Below is a small trained network, with its code and all its weights. Each question gives an input and a class and asks what happens when units are switched off, that is, made to give their printed mean instead of their output.

import numpy as np


def w(rows, s, z=0):
    codes = np.array(rows[::2]) - 128.0
    scale = np.full(codes.shape[1], s)
    scale[-1] = z or s
    return codes * scale


def f(y):
    return np.maximum(y, 0)


def log_softmax(a):
    a = a - a.max(-1, keepdims=True)
    return a - np.log(np.exp(a).sum(-1, keepdims=True))


def net(x, mask):
    res = np.array(x, float).reshape(1, 3) / 4 @ E
    y = f(res @ A[0][:, :-1].T + A[0][:, -1])
    res = res + np.where(mask, y, B[0][:, -1]) @ B[0][:, :-1]
    return log_softmax(res[-1] @ U[:, :-1].T + U[:, -1])


A, B = {}, {}
E = w([
[212,128,98,23,19,118,133],'x0',
[219,53,233,64,110,128,253],'x1',
[67,134,93,211,57,153,169],'x2',
],0.0051)
A[0] = w([
[238,106,172,27,60,131,149,188],'n1',
[104,151,5,132,51,123,108,204],'n2',
[177,116,142,70,83,131,151,160],'n3',
[156,133,135,75,155,112,117,208],'n4',
[196,114,188,41,171,118,122,202],'n5',
[55,149,6,204,106,122,92,125],'n6',
[111,167,24,100,159,125,52,112],'n7',
[136,137,121,125,155,126,143,109],'n8',
[84,108,191,193,134,119,186,253],'n9',
[57,142,101,204,239,136,75,194],'n10',
],0.013,0.0024)
B[0] = w([
[131,126,211,68,186,65,234,249],'n1',
[136,105,45,154,53,142,169,206],'n2',
[143,123,173,93,160,108,198,194],'n3',
[159,110,180,124,145,138,68,168],'n4',
[135,159,194,148,193,137,23,207],'n5',
[8,163,63,211,138,185,122,228],'n6',
[216,99,107,121,40,140,49,196],'n7',
[131,141,126,137,139,127,141,132],'n8',
[154,136,238,231,91,163,134,191],'n9',
[87,156,161,71,241,91,89,226],'n10',
],0.018,0.012)
U = w([
[211,101,132,66,133,99,74,87],'0',
[111,173,225,117,242,96,135,175],'1',
[90,147,2,170,96,212,83,96],'2',
[136,95,93,81,116,89,191,4],'3',
[187,80,124,186,40,191,159,248],'4',
],0.007,0.0013)

Each question gives the input, the list of numbers given to net, and the class t.
The units are the neurons (one row each of A and B). Each row of codes is followed by its name. A weight is (code - 128) times the scale printed after its matrix; where a second scale follows, it is the last column's (A, B and U).
mask holds one flag per neuron, in row order. A switched-off neuron (its flag False) gives its mean, the last column of its row in B, instead of its output. The means were averaged over made-up inputs and are rounded, as every weight is.
A unit's drop is (log p(t) with every unit on - log p(t) with that unit switched off) / (log p(t) with every unit on - log p(t) with every unit switched off).
The circuit of an input: a set's keep is (log p(t) with only the set's units on - log p(t) with every unit switched off) / (log p(t) with every unit on - log p(t) with every unit switched off). Starting from all 10 units, units are removed one at a time, each time the one whose removal leaves the highest keep (on an exact tie, the one counted first), for as long as the keep stays at least 0.8.
circuit, biggest first: the units of the circuit, biggest drop first
k most important neurons: the k neurons with the biggest drops, biggest first
drop when u is switched off: that unit's drop, to one decimal
input [7,-2,-2], class 0: circuit, biggest first : (n10 n6)
input [4,1,3], class 3: circuit, biggest first : (n10 n5 n9)
input [7,-5,-8], class 0: circuit, biggest first : (n7)
input [6,-6,-6], class 4: 2 most important neurons : (n10 n2)
input [-4,-5,0], class 2: 2 most important neurons : (n1 n6)
input [-4,6,4], class 4: 2 most important neurons : (n10 n1)
input [2,-5,-8], class 0: 2 most important neurons : (n7 n6)
input [3,-6,-8], class 0: 2 most important neurons : (n6 n7)
input [-5,6,7], class 4: 2 most important neurons : (n10 n1)
input [4,2,6], class 3: drop when n7 is switched off : 0.1
input [8,-8,-6], class 4: drop when n10 is switched off : 0.2
input [-2,6,7], class 4: drop when n1 is switched off : 0.3
